What each symbol does to the points:
!: j736->j72, j162->j195, j874->j759, j417->j390, j903->j471, j513->j986, j704->j728, j368->j977, j29->j526, j168->j804, j122->j75, j290->j952, j898->j946, j419->j490, j275->j87, j85->j354, j808->j599, j50->j104, j362->j559, j599->j45, j483->j845, j537->j278, j471->j662, j586->j530, j888->j732, j597->j567, j946->j712, j89->j440, j118->j652, j826->j69, j986->j808, j735->j551, j440->j483, j977->j424, j255->j521, j957->j848, j997->j655, j303->j404, j45->j586, j967->j900, j713->j50, j282->j269, j204->j248, j551->j704, j530->j174, j777->j132, j34->j303, j993->j982, j69->j29, j178->j275, j220->j262, j436->j118, j269->j735, j526->j202, j306->j330, j363->j220, j354->j466, j630->j903, j369->j66, j80->j416, j589->j224, j655->j925, j812->j630, j301->j825, j769->j442, j252->j85, j982->j398, j848->j154, j855->j178, j652->j397, j224->j769, j195->j419, j165->j812, j980->j98, j273->j980, j481->j997, j357->j736, j925->j90, j759->j417, j154->j634, j836->j436, j416->j487, j928->j447, j621->j116, j398->j967, j542->j412, j845->j826, j424->j22, j871->j582, j442->j481, j397->j513, j44->j34, j404->j325, j90->j562, j278->j184, j61->j888, j799->j434, j262->j993, j466->j290, j712->j369, j825->j584, j330->j255, j662->j480, j567->j273, j247->j80, j116->j36, j447->j898, j728->j306, j804->j368, j559->j963, j754->j122, j952->j32, j174->j681, j960->j61, j480->j957, j184->j111, j634->j777, j87->j456, j75->j134, j248->j754, j681->j871, j490->j301, j22->j597, j412->j874, j500->j605, j584->j713, j487->j799, j72->j363, j325->j537, j765->j621, j66->j463, j456->j168, j605->j357, j104->j960, j111->j500, j132->j247, j335->j691, j521->j589, j582->j765, j770->j379, j32->j542, j963->j165, j36->j770, j463->j162, j691->j282, j732->j928, j202->j252, j390->j89, j379->j836, j900->j44, j134->j855, j562->j335, j434->j362, j98->j204
§: j736->j369, j162->j89, j874->j662, j417->j957, j903->j681, j513->j424, j704->j404, j368->j90, j29->j416, j168->j655, j122->j255, j290->j165, j898->j542, j419->j483, j275->j442, j85->j362, j808->j597, j50->j202, j362->j808, j599->j567, j483->j777, j537->j888, j471->j871, j586->j980, j888->j466, j597->j282, j946->j412, j89->j154, j118->j804, j826->j247, j986->j22, j735->j34, j440->j634, j977->j562, j255->j184, j957->j621, j997->j363, j303->j104, j45->j273, j967->j825, j713->j526, j282->j900, j204->j728, j551->j303, j530->j98, j777->j379, j34->j50, j993->j419, j69->j80, j178->j769, j220->j162, j436->j168, j269->j44, j526->j487, j306->j537, j363->j463, j354->j559, j630->j174, j369->j759, j80->j118, j589->j500, j655->j220, j812->j530, j301->j826, j769->j357, j252->j434, j982->j490, j848->j116, j855->j224, j652->j368, j224->j605, j195->j440, j165->j586, j980->j551, j273->j735, j481->j72, j357->j712, j925->j262, j759->j480, j154->j36, j836->j456, j416->j652, j928->j952, j621->j134, j398->j301, j542->j903, j845->j132, j424->j335, j871->j754, j442->j736, j397->j977, j44->j713, j404->j960, j90->j993, j278->j732, j61->j354, j799->j513, j262->j195, j466->j963, j712->j874, j825->j69, j330->j278, j662->j582, j567->j269, j247->j436, j116->j855, j447->j32, j728->j325, j804->j925, j559->j599, j754->j330, j952->j812, j174->j204, j960->j85, j480->j765, j184->j928, j634->j770, j87->j481, j75->j521, j248->j306, j681->j248, j490->j845, j22->j691, j412->j471, j500->j898, j584->j29, j487->j397, j72->j66, j325->j61, j765->j75, j66->j417, j456->j997, j605->j946, j104->j252, j111->j447, j132->j836, j335->j398, j521->j111, j582->j122, j770->j275, j32->j630, j963->j45, j36->j178, j463->j390, j691->j967, j732->j290, j202->j799, j390->j848, j379->j87, j900->j584, j134->j589, j562->j982, j434->j986, j98->j704
+: j736->j178, j162->j997, j874->j605, j417->j736, j903->j447, j513->j526, j704->j586, j368->j80, j29->j967, j168->j132, j122->j471, j290->j537, j898->j521, j419->j925, j275->j154, j85->j303, j808->j252, j50->j269, j362->j104, j599->j85, j483->j262, j537->j204, j471->j898, j586->j466, j888->j728, j597->j434, j946->j589, j89->j363, j118->j826, j826->j982, j986->j202, j735->j599, j440->j220, j977->j416, j255->j871, j957->j369, j997->j379, j303->j273, j45->j354, j967->j424, j713->j282, j282->j986, j204->j812, j551->j45, j530->j290, j777->j195, j34->j567, j993->j804, j69->j398, j178->j848, j220->j456, j436->j845, j269->j808, j526->j900, j306->j174, j363->j87, j354->j404, j630->j928, j369->j769, j80->j301, j589->j765, j655->j836, j812->j732, j301->j562, j769->j116, j252->j34, j982->j368, j848->j66, j855->j957, j652->j69, j224->j621, j195->j655, j165->j888, j980->j963, j273->j559, j481->j770, j357->j855, j925->j436, j759->j357, j154->j463, j836->j483, j416->j825, j928->j330, j621->j759, j398->j977, j542->j111, j845->j993, j424->j487, j871->j542, j442->j36, j397->j29, j44->j597, j404->j980, j90->j118, j278->j248, j61->j704, j799->j713, j262->j168, j466->j325, j712->j224, j825->j335, j330->j681, j662->j946, j567->j362, j247->j490, j116->j417, j447->j255, j728->j530, j804->j247, j559->j960, j754->j903, j952->j278, j174->j952, j960->j551, j480->j712, j184->j754, j634->j162, j87->j634, j75->j662, j248->j630, j681->j32, j490->j90, j22->j799, j412->j500, j500->j75, j584->j691, j487->j584, j72->j275, j325->j98, j765->j874, j66->j442, j456->j777, j605->j134, j104->j735, j111->j122, j132->j419, j335->j397, j521->j582, j582->j412, j770->j89, j32->j184, j963->j61, j36->j390, j463->j481, j691->j513, j732->j306, j202->j44, j390->j72, j379->j440, j900->j22, j134->j480, j562->j652, j434->j50, j98->j165
@: j736->j275, j162->j655, j874->j357, j417->j72, j903->j898, j513->j202, j704->j530, j368->j416, j29->j900, j168->j247, j122->j662, j290->j278, j898->j589, j419->j90, j275->j634, j85->j404, j808->j85, j50->j735, j362->j960, j599->j354, j483->j993, j537->j248, j471->j946, j586->j290, j888->j306, j597->j362, j946->j224, j89->j220, j118->j69, j826->j398, j986->j252, j735->j45, j440->j262, j977->j487, j255->j582, j957->j66, j997->j836, j303->j980, j45->j466, j967->j22, j713->j269, j282->j808, j204->j630, j551->j586, j530->j952, j777->j419, j34->j273, j993->j368, j69->j967, j178->j154, j220->j168, j436->j826, j269->j599, j526->j44, j306->j681, j363->j456, j354->j325, j630->j447, j369->j442, j80->j825, j589->j621, j655->j436, j812->j928, j301->j335, j769->j36, j252->j303, j982->j977, j848->j463, j855->j848, j652->j29, j224->j116, j195->j925, j165->j732, j980->j165, j273->j963, j481->j379, j357->j178, j925->j118, j759->j736, j154->j162, j836->j845, j416->j584, j928->j255, j621->j417, j398->j424, j542->j500, j845->j982, j424->j799, j871->j412, j442->j770, j397->j526, j44->j567, j404->j98, j90->j652, j278->j754, j61->j728, j799->j50, j262->j804, j466->j537, j712->j769, j825->j691, j330->j871, j662->j712, j567->j559, j247->j301, j116->j390, j447->j521, j728->j174, j804->j80, j559->j61, j754->j471, j952->j184, j174->j32, j960->j704, j480->j369, j184->j122, j634->j195, j87->j777, j75->j480, j248->j903, j681->j542, j490->j562, j22->j434, j412->j605, j500->j134, j584->j282, j487->j713, j72->j87, j325->j204, j765->j759, j66->j481, j456->j132, j605->j855, j104->j551, j111->j75, j132->j490, j335->j513, j521->j765, j582->j874, j770->j440, j32->j111, j963->j888, j36->j89, j463->j997, j691->j986, j732->j330, j202->j34, j390->j363, j379->j483, j900->j597, j134->j957, j562->j397, j434->j104, j98->j812
~: j736->j357, j162->j463, j874->j412, j417->j759, j903->j630, j513->j397, j704->j551, j368->j804, j29->j69, j168->j456, j122->j754, j290->j466, j898->j447, j419->j195, j275->j178, j85->j252, j808->j986, j50->j713, j362->j434, j599->j808, j483->j440, j537->j325, j471->j903, j586->j45, j888->j61, j597->j22, j946->j898, j89->j390, j118->j436, j826->j845, j986->j513, j735->j269, j440->j89, j977->j368, j255->j330, j957->j480, j997->j481, j303->j34, j45->j599, j967->j398, j713->j584, j282->j691, j204->j98, j551->j735, j530->j586, j777->j634, j34->j44, j993->j262, j69->j826, j178->j855, j220->j363, j436->j836, j269->j282, j526->j29, j306->j728, j363->j72, j354->j85, j630->j812, j369->j712, j80->j247, j589->j521, j655->j997, j812->j165, j301->j490, j769->j224, j252->j202, j982->j993, j848->j957, j855->j134, j652->j118, j224->j589, j195->j162, j165->j963, j980->j273, j273->j567, j481->j442, j357->j605, j925->j655, j759->j874, j154->j848, j836->j379, j416->j80, j928->j732, j621->j765, j398->j982, j542->j32, j845->j483, j424->j977, j871->j681, j442->j769, j397->j652, j44->j900, j404->j303, j90->j925, j278->j537, j61->j960, j799->j487, j262->j220, j466->j354, j712->j946, j825->j301, j330->j306, j662->j471, j567->j597, j247->j132, j116->j621, j447->j928, j728->j704, j804->j168, j559->j362, j754->j248, j952->j290, j174->j530, j960->j104, j480->j662, j184->j278, j634->j154, j87->j275, j75->j122, j248->j204, j681->j174, j490->j419, j22->j424, j412->j542, j500->j111, j584->j825, j487->j416, j72->j736, j325->j404, j765->j582, j66->j369, j456->j87, j605->j500, j104->j50, j111->j184, j132->j777, j335->j562, j521->j255, j582->j871, j770->j36, j32->j952, j963->j559, j36->j116, j463->j66, j691->j335, j732->j888, j202->j526, j390->j417, j379->j770, j900->j967, j134->j75, j562->j90, j434->j799, j98->j980
*: j736->j769, j162->j363, j874->j946, j417->j369, j903->j32, j513->j487, j704->j980, j368->j118, j29->j825, j168->j836, j122->j871, j290->j888, j898->j111, j419->j262, j275->j36, j85->j104, j808->j434, j50->j44, j362->j252, j599->j362, j483->j195, j537->j728, j471->j542, j586->j963, j888->j325, j597->j986, j946->j500, j89->j463, j118->j247, j826->j490, j986->j799, j735->j567, j440->j162, j977->j652, j255->j754, j957->j759, j997->j87, j303->j735, j45->j559, j967->j335, j713->j900, j282->j22, j204->j530, j551->j273, j530->j165, j777->j440, j34->j269, j993->j925, j69->j301, j178->j116, j220->j997, j436->j132, j269->j597, j526->j584, j306->j204, j363->j481, j354->j960, j630->j952, j369->j357, j80->j826, j589->j75, j655->j456, j812->j290, j301->j982, j769->j855, j252->j50, j982->j90, j848->j417, j855->j621, j652->j80, j224->j134, j195->j220, j165->j466, j980->j45, j273->j599, j481->j275, j357->j224, j925->j168, j759->j712, j154->j390, j836->j777, j416->j69, j928->j278, j621->j480, j398->j562, j542->j447, j845->j419, j424->j397, j871->j903, j442->j178, j397->j416, j44->j282, j404->j551, j90->j804, j278->j306, j61->j404, j799->j526, j262->j655, j466->j61, j712->j605, j825->j398, j330->j248, j662->j412, j567->j808, j247->j845, j116->j957, j447->j184, j728->j98, j804->j436, j559->j85, j754->j681, j952->j732, j174->j812, j960->j303, j480->j874, j184->j330, j634->j89, j87->j770, j75->j582, j248->j174, j681->j630, j490->j993, j22->j513, j412->j898, j500->j521, j584->j967, j487->j29, j72->j442, j325->j704, j765->j662, j66->j736, j456->j379, j605->j589, j104->j34, j111->j255, j132->j483, j335->j977, j521->j122, j582->j471, j770->j154, j32->j928, j963->j354, j36->j848, j463->j72, j691->j424, j732->j537, j202->j713, j390->j66, j379->j634, j900->j691, j134->j765, j562->j368, j434->j202, j98->j586

The rows follow the links: the fewer symbols apart two points are, the more alike their rows tend to be.

Each row is also shifted at random along 8 hidden directions that mean nothing.

Some points, each with a row of numbers:
j925: -3 -1 -4 4 8 8 9 -6 1 -9 0 8 -3 -8 1 -1 -12 -7 9 7 -18 13 -18 -18 -8 -21 -6 21 -11 -4 13 0 -1 2 -3 -1 18 -10 5 -4 12
j589: -21 -5 11 -3 2 -13 3 -34 10 -20 10 2 0 -15 6 11 -36 -41 15 -15 -46 -14 -57 21 -5 15 2 -27 11 22 6 -1 -18 21 -17 14 12 1 15 25 6
j29: -20 20 -9 10 -4 -6 0 4 8 9 -8 -12 -3 9 -8 -6 0 7 12 10 -5 4 -29 -2 -10 17 5 -8 -2 1 -7 1 14 17 9 7 13 -10 5 2 13
j85: -2 8 9 -2 -11 0 1 4 -14 15 1 -6 -7 2 -1 -3 2 -3 -5 6 2 -24 16 19 1 14 12 -6 -5 -8 -2 -9 -7 1 2 14 1 9 5 1 0
j736: 30 -7 11 -6 10 -5 13 -17 17 3 13 1 4 -16 -8 6 -3 -5 6 2 -7 7 -17 2 4 17 -6 -41 5 6 8 -9 -5 7 1 8 1 -7 8 13 -4
j812: 16 -3 -8 10 -13 10 -12 -15 12 5 -2 6 6 1 1 4 -3 -8 -12 -6 -6 13 -15 -9 -3 5 2 13 1 -12 -10 2 2 9 -12 0 0 -11 -17 10 6
j45: -32 13 -6 -4 -11 -16 -3 7 2 13 3 -14 0 14 -5 -9 16 6 5 2 -2 -21 -3 19 0 33 16 -21 16 0 -11 1 -4 4 -5 20 10 9 0 -2 -8
j662: 4 -1 -9 -5 -3 -13 -14 3 17 -14 8 14 15 16 -8 -4 39 -3 2 -2 2 -6 15 -9 2 6 2 28 21 7 -11 -2 -7 -13 -12 12 1 12 -30 -16 -17
j132: 23 -9 -3 -6 6 0 9 -4 9 -4 5 8 0 4 -2 -6 3 5 13 10 -6 17 -22 -18 -7 -8 -2 11 -2 -6 4 3 2 -7 -3 0 19 -3 -2 -8 -4
j960: 8 -27 6 -23 -9 -6 -8 -3 8 7 -2 5 -4 7 9 -6 5 4 -4 1 -16 11 -24 10 -2 9 9 -2 5 -6 0 24 20 -18 -13 2 6 -2 -6 2 -17
j44: 24 10 1 7 -9 4 15 6 -30 2 -1 -11 -14 -7 11 3 -24 -5 3 1 -9 -21 13 13 -7 -10 13 8 -10 -12 -2 -12 -19 6 -9 13 17 8 15 -6 9
j417: 6 1 -6 4 12 12 6 -7 -1 0 11 8 5 -3 -9 -3 2 -1 -9 -2 11 5 15 -17 8 -19 -13 10 -7 -7 8 -3 -13 -2 4 -18 -6 0 3 -1 7
j330: 26 -16 7 -23 -16 -19 -7 -8 21 -1 12 12 12 1 -6 -6 24 -9 5 1 -15 -1 -11 10 2 28 9 -3 14 -6 -2 9 3 -12 -28 24 12 9 -21 -8 -20
j900: -57 -18 26 -13 3 2 -3 20 -2 -8 -14 9 -2 -8 9 12 23 3 1 16 -9 0 39 1 -5 -8 5 12 4 8 9 -2 22 -23 3 31 -9 -1 -16 -9 -20
j513: -21 -9 16 -13 4 -7 12 20 -19 8 -2 -18 -13 7 11 0 -3 22 7 7 19 -12 21 21 0 8 9 -36 7 5 -5 -1 3 -11 14 2 -6 18 19 -1 -21
j713: 9 -5 4 -2 -5 4 1 22 -7 1 -9 6 -1 4 4 1 26 13 -2 14 5 2 41 -11 -7 -13 8 33 0 -13 -5 -4 9 -19 -4 20 6 2 -20 -21 -12
j301: 50 -4 -3 -5 -4 -1 1 -1 -4 -5 -6 5 -8 -3 7 -4 -12 -4 11 5 -16 6 -29 -2 -9 -10 3 22 -15 -3 8 4 9 -5 -6 -1 20 -7 2 -10 6
j178: 8 9 -7 3 5 -4 9 2 -4 -17 9 13 10 -11 -11 -5 10 -14 2 0 -13 -7 23 -15 3 -25 -7 39 -6 -5 14 -1 -13 -4 -16 5 12 5 -5 -21 13
j456: -21 5 9 -3 9 -8 6 17 -9 -11 -2 -5 1 6 -5 -3 -1 11 12 3 24 -2 18 0 4 -6 -8 -7 -3 11 1 2 6 -4 16 -16 -12 17 11 -9 0
j224: 20 0 6 7 1 10 6 -11 -7 -14 10 23 9 -3 -11 -2 -1 -24 -9 -1 -8 -6 23 -17 0 -29 -8 47 -14 -13 4 -5 -17 -1 -9 -6 0 10 -8 -6 17
j599: -4 4 5 1 -14 2 -6 5 -3 7 -10 -1 -1 -7 1 1 -1 -4 -6 4 -9 -3 3 8 -3 6 6 9 -10 -8 2 4 15 3 -6 10 1 -8 -5 -1 9
j845: 5 -26 6 -23 9 -4 7 -1 -2 -11 2 3 -9 -4 15 -1 -13 6 19 2 -9 12 -27 2 -2 -8 -1 -10 2 6 14 10 3 -19 -5 -5 15 5 11 -7 -20
j419: 14 8 -13 -10 1 -11 6 4 9 4 20 6 1 30 -13 -19 40 13 25 18 15 -15 1 -11 -6 18 13 11 17 -6 -11 -22 -27 -15 1 23 31 23 -13 -26 -27
j134: 15 14 -3 21 -2 2 8 -26 4 -11 4 1 6 -17 -8 6 -39 -31 0 -12 -27 4 -36 -5 -6 -6 -10 1 -10 0 1 2 -10 34 -10 -8 6 -10 13 20 38
j735: 5 3 4 1 -14 0 -10 8 7 15 -13 -7 1 -4 -1 2 8 9 -5 6 7 7 3 7 -1 20 5 -11 -4 -5 -4 1 23 4 3 10 -8 -12 -10 2 1
j262: 3 4 8 -5 2 -14 13 1 9 -11 4 2 4 -5 -8 -2 5 -5 23 13 -14 2 -13 -4 -9 7 1 -3 2 3 5 -5 2 4 -5 21 20 4 1 -9 1
j362: -26 -25 34 -15 -3 18 -6 -21 -4 10 -1 15 -14 -14 15 14 -12 -25 -6 9 -25 -19 -6 22 -2 10 12 -12 -8 2 14 -20 -4 -8 7 27 -5 -7 -1 23 -14
j957: 17 -11 7 -7 4 -6 8 -9 8 -11 7 5 8 -11 -4 0 -14 -7 5 -7 -5 15 -15 -3 3 -5 -11 -12 -3 -1 9 13 3 2 -10 -13 -1 2 8 3 6
j967: 10 1 6 -5 -1 -6 9 17 -15 4 -6 -7 -8 10 2 -8 -1 13 6 8 7 -3 10 5 -6 -6 6 4 -7 -6 -4 7 10 -7 6 -4 5 11 10 -11 1
j655: 13 8 11 -5 3 -22 17 22 -8 -14 -3 -14 3 -4 -5 -2 -7 12 21 3 13 4 10 5 -1 0 -5 -17 -2 7 1 10 12 1 2 -6 1 17 16 -16 4
j567: -9 6 8 3 -11 6 -5 7 -13 10 -9 -6 -7 -5 5 5 -5 1 -4 4 6 -13 16 14 1 9 8 -5 -9 -5 -1 -11 3 3 5 9 -7 -1 0 1 1
j90: -21 9 -14 8 7 10 -10 -6 21 10 -3 1 -2 4 -3 2 14 9 12 12 7 9 -25 -15 -4 17 -1 -10 3 9 2 -21 1 5 18 11 6 -21 -10 4 -8
j440: 4 -8 4 0 11 3 -2 -9 16 -3 -5 2 1 2 -2 1 -12 4 7 2 5 26 -35 -11 -3 -1 -13 -16 -4 11 2 8 19 6 17 -21 -9 -12 6 13 4
j354: 10 -17 13 -8 0 9 6 0 -17 16 1 -2 -11 2 8 -1 -6 4 -21 -1 -1 -6 20 14 2 -7 6 -10 -5 -11 -1 7 0 -10 4 -6 -10 3 11 11 -5
j732: 21 -5 7 4 -14 1 -8 -6 11 4 -5 1 8 -10 1 10 -1 -5 -9 -5 -2 11 0 3 -1 15 1 -8 3 -6 -8 1 10 9 -10 9 -9 -9 -14 10 1
j997: -43 13 -6 10 11 7 -6 -4 2 -8 -1 6 2 11 -7 -3 -1 -5 6 1 8 -3 -8 -13 -1 -11 -9 15 -5 13 3 -7 -3 6 19 -16 -7 0 3 3 10
j770: 7 9 -8 -1 8 -2 -1 1 -8 -17 8 15 2 9 -5 -7 14 -12 7 2 -3 -19 13 -10 1 -21 -1 43 -3 6 5 -12 -20 -11 0 1 9 12 -5 -18 1
j605: 22 -24 16 -19 -3 -17 -1 -10 9 -24 5 10 8 -8 6 4 -11 -16 10 -10 -18 8 -21 9 0 1 -4 -3 8 10 3 16 6 -9 -20 -2 0 11 -3 0 -10
j275: -26 21 -32 12 11 2 -11 -5 15 -3 5 1 6 13 -9 -8 15 4 6 -4 10 1 -20 -19 4 1 -8 10 8 12 0 -7 -13 7 8 -11 5 -8 -6 -4 4
j447: 15 -21 -3 -13 1 4 -1 -17 4 3 14 14 2 2 1 -6 2 -9 -15 -8 -15 1 -8 0 6 -7 -1 7 4 -9 5 14 -10 -12 -15 -9 3 1 -2 6 -7
j871: -2 -27 -20 -24 0 -9 -15 -9 16 -6 13 15 7 21 4 -16 23 4 -5 -12 -8 11 -22 -7 7 -4 1 23 20 -3 0 30 -2 -29 -25 -15 10 8 -17 -11 -25
j825: 8 -5 15 -13 -4 -9 8 3 -11 -8 -2 5 -9 0 4 -5 -8 -13 15 11 -24 -14 -13 12 -10 -4 10 15 -10 2 8 1 4 -7 -5 15 18 8 8 -9 1
j483: -16 -5 29 -9 8 -10 17 13 -10 -18 -2 1 0 -18 0 7 -7 -6 17 9 -7 -4 22 6 -2 -10 -5 -8 -7 10 14 -1 8 -5 2 12 -2 11 13 -8 0
j980: -14 -17 -4 -9 0 8 -3 -3 -10 14 5 0 -9 18 9 -8 4 8 -16 -4 1 -6 5 7 2 -4 9 2 8 -9 -8 11 -6 -15 0 -9 -1 8 2 5 -15
j903: -5 -3 8 7 4 11 7 -3 -16 0 1 3 3 -22 -1 6 -16 -14 -27 -11 -10 -2 31 2 10 -26 -11 7 -15 -9 13 11 -1 5 -5 -14 -19 -6 11 10 22
j357: -12 11 6 7 1 -1 0 -7 17 -4 10 13 15 -4 -21 2 22 -12 2 7 4 -3 17 -12 3 10 -6 4 3 -1 1 -16 -8 8 1 15 -5 1 -15 0 4

From each start, follow one symbol. Which point do you reach?
Answer with the point's name.
new walk
-19 7 6 -2 -2 -6 10 18 -18 -2 -6 -7 -7 6 1 -5 0 5 7 9 -3 -11 17 5 -7 -9 7 13 -5 -3 0 5 5 -4 1 6 8 12 9 -13 5
§
j397
new walk
18 2 -4 2 0 0 0 -10 15 1 12 8 12 8 -15 -6 10 -1 1 -1 14 8 -4 -13 3 6 -7 0 3 -7 -6 -3 -8 4 1 -9 -2 5 -8 1 1
@
j736
new walk
22 2 2 -8 -13 -14 1 -13 12 7 16 3 8 0 -11 -6 11 -13 2 -1 -12 -14 -10 13 2 30 9 -14 10 -9 -5 -3 -14 5 -19 22 13 7 -6 2 -5
@
j542
new walk
-10 -8 23 -13 -1 -9 8 6 -9 -7 -7 1 -9 -7 6 1 -9 -10 13 11 -24 -8 -7 16 -9 -1 7 -1 -8 7 10 4 13 -6 -1 17 9 5 10 -3 0
@
j526
new walk
27 6 11 13 -2 2 1 -12 14 -9 2 15 13 -14 -12 11 5 -24 -7 1 -15 2 12 -11 -4 -4 -7 17 -4 0 -1 -12 -1 13 -4 16 -7 -9 -16 7 16
@
j357
new walk
-16 14 -4 0 5 -2 -1 23 -16 -1 -7 -12 -6 2 4 0 5 17 11 5 27 -13 22 5 5 0 0 -6 -3 10 4 -14 -2 -6 16 -2 -4 8 8 -17 -8
!
j69
new walk
-11 5 -2 -2 -3 -12 5 18 -7 -2 -12 -14 -5 6 3 -7 -6 14 11 4 0 8 -10 4 -7 -1 3 -1 -3 0 -2 19 21 1 -1 -6 8 3 10 -10 7
*
j397
new walk
13 -7 30 -8 10 5 13 -13 11 9 20 13 6 -10 -16 9 22 -10 -2 14 8 -16 32 4 7 21 -1 -34 4 2 5 -35 -20 -2 16 28 -14 8 -5 12 -17
!
j66
new walk
1 1 -12 4 5 1 -3 -8 8 5 8 1 5 3 -4 -1 11 0 -15 -9 -2 -1 4 -4 7 2 -3 -5 11 1 -4 2 -10 3 -2 -3 -6 -5 -3 8 -1
!
j75
new walk
-9 -2 -1 -7 9 -4 -4 -11 3 -18 8 14 0 7 1 -3 1 -18 15 0 -15 -12 -23 -1 -2 -6 0 18 3 16 7 -6 -13 -7 0 2 11 8 1 -4 -5
§
j463
new walk
-27 -32 22 -20 -6 8 -15 -12 12 5 -7 16 -4 -6 12 6 4 -11 -8 6 -25 7 -16 9 -1 7 6 0 -3 0 11 11 24 -17 -4 14 -6 -14 -13 13 -16
~
j34
new walk
-33 -7 22 -3 8 13 2 4 -10 8 -9 0 -11 -2 5 5 -8 3 -3 11 5 -5 10 7 0 -5 0 -11 -14 6 8 -7 13 -4 27 -2 -16 -4 11 12 -1
~
j562
new walk
5 17 -3 9 -12 -4 0 12 -6 13 -10 -24 -6 -5 5 6 -9 14 7 2 15 -5 -1 15 -2 24 9 -30 2 -1 -10 -11 3 15 4 11 2 -3 5 1 0
@
j735
new walk
5 23 -14 13 -9 -22 -1 -3 16 -15 2 -9 16 -1 -14 -3 -7 -8 15 -11 -2 7 -27 -4 -3 16 -6 -5 8 5 -9 10 1 26 -16 -5 9 3 -1 -3 21
~
j662
new walk
26 2 -14 -8 7 -20 3 11 13 -4 4 -14 8 -1 -6 -6 8 22 12 -7 19 16 -11 -1 9 13 -9 -32 13 9 1 12 6 -2 -3 -14 0 3 6 -11 -9
@
j481
new walk
52 5 2 5 -2 -4 1 -7 12 4 12 6 9 8 -13 1 18 -2 -3 2 13 -6 13 -4 0 15 0 -6 9 -2 -17 -19 -16 5 5 9 -6 8 -14 3 -5
~
j582
new walk
-48 -2 0 0 9 8 1 0 2 -17 -2 18 3 1 -3 -2 7 -9 10 9 -14 7 2 -23 -6 -29 -7 43 -7 0 14 2 3 -10 -3 2 11 -2 -8 -13 5
+
j132
new walk
48 -14 9 -11 6 0 10 -16 -2 -11 12 20 -4 8 -1 -8 -8 -17 11 6 -16 -3 -22 -6 -8 -16 1 24 -9 -1 4 -3 -13 -10 0 -5 16 11 4 -4 -1
~
j770
